Small tables with named rows and columns. After each table, cells are looked up by row and column.

vavadin:
,mozesa,lonilo,kisod,tomitem,bev,bobom,ruf,gusofe,mip,zul
teb,0.30,0.79,0.24,0.53,0.88,0.91,0.25,0.82,0.47,0.31
rer,0.84,0.41,0.80,0.74,0.30,0.43,0.46,0.48,0.30,0.79
tekabes,0.75,0.65,0.79,0.40,0.35,0.46,0.70,0.21,0.35,0.61
zafe,0.85,0.50,0.86,0.59,0.27,0.40,0.61,0.30,0.31,0.74
donuni,0.61,0.37,0.53,0.85,0.57,0.58,0.32,0.83,0.51,0.69
givida,0.25,0.77,0.22,0.49,0.92,0.86,0.39,0.80,0.64,0.28
mugu,0.40,0.83,0.36,0.46,0.77,0.85,0.31,0.66,0.37,0.34
giralit,0.28,0.77,0.29,0.37,0.86,0.78,0.56,0.65,0.71,0.28
bar,0.56,0.34,0.53,0.79,0.58,0.49,0.51,0.78,0.72,0.68

zul of donuni = 0.69
kisod of zafe = 0.86
bobom of tekabes = 0.46
mip of rer = 0.30
gusofe of donuni = 0.83
kisod of teb = 0.24
tomitem of rer = 0.74
gusofe of bar = 0.78

Table zarelek
columns: ziso, puro
kofof: [85, 77]
tubode: [30, 48]
sev: [28, 47]
tal: [35, 51]
kuniv: [16, 24]
zoz: [27, 27]
gunub: [27, 28]
kevi: [12, 30]
nud: [32, 49]
rikopog: [10, 21]
fevi: [32, 49]

ziso of tubode: 30
puro of tal: 51
puro of tubode: 48
ziso of tal: 35
ziso of rikopog: 10
puro of zoz: 27
ziso of kevi: 12
ziso of kuniv: 16
puro of nud: 49
ziso of fevi: 32
puro of kuniv: 24
ziso of kofof: 85
puro of kofof: 77
puro of kevi: 30
puro of fevi: 49
ziso of zoz: 27
ziso of sev: 28
puro of gunub: 28

gem:
         pono   fev   zun  pomunam   mef
nevi     3197  4373  5653     4218  6116
kave     4491  4704  2806     4155  3528
rof      7539  5392  4878     6253  3595
pugopo   4238  4630  6645     5091  5834
nev      4327  4484  6435     5091  5894
dubelat  2480  4102  3261     3185  4183
tudege   7801  5903  6804     6832  5033
fuvazom  4343  4777  4852     4461  4787
lutet    6255  5122  3319     5082  3475
vem      6286  5232  6928     6094  5552

What is the pomunam of pugopo in gem? 5091
What is the mef of nev in gem? 5894
What is the mef of dubelat in gem? 4183
What is the pomunam of tudege in gem? 6832
What is the fev of nevi in gem? 4373
What is the zun of nev in gem? 6435
What is the pono of lutet in gem? 6255
What is the zun of rof in gem? 4878

Table fefasap
         pese   baf   goz   feb   gis  telid   gak  zuvepar  revedom  ponag
gaz       4.3   0.7  -6.5  -3.4  -1.7   -0.1  -8.9      0.3      1.3   -3.5
natuza    2.2   1.9  -3.5  -1.7  -1.4   -1.2  -2.1     -1.1      0.9   -2.6
lagi      5.1   2.7  -5.1  -1.1   2.0   -1.7  -8.2     -4.6     -0.5   -3.8
lugi     -7.0  -5.7   1.3   2.8  -0.6    3.9   6.8      7.8     -3.0    5.8
bibeso    0.4  -0.5  -6.7   2.2  -0.9    2.1  -0.3      3.0     -3.9    0.0
bugatul   3.0   2.3  -4.1  -0.1  -0.3    0.7  -4.8     -2.1     -1.2   -3.1

What is the telid of natuza in fefasap?
-1.2
What is the pese of bibeso in fefasap?
0.4
What is the revedom of gaz in fefasap?
1.3
What is the goz of gaz in fefasap?
-6.5
What is the telid of bugatul in fefasap?
0.7
What is the baf of gaz in fefasap?
0.7
What is the baf of lugi in fefasap?
-5.7
What is the ponag of lugi in fefasap?
5.8

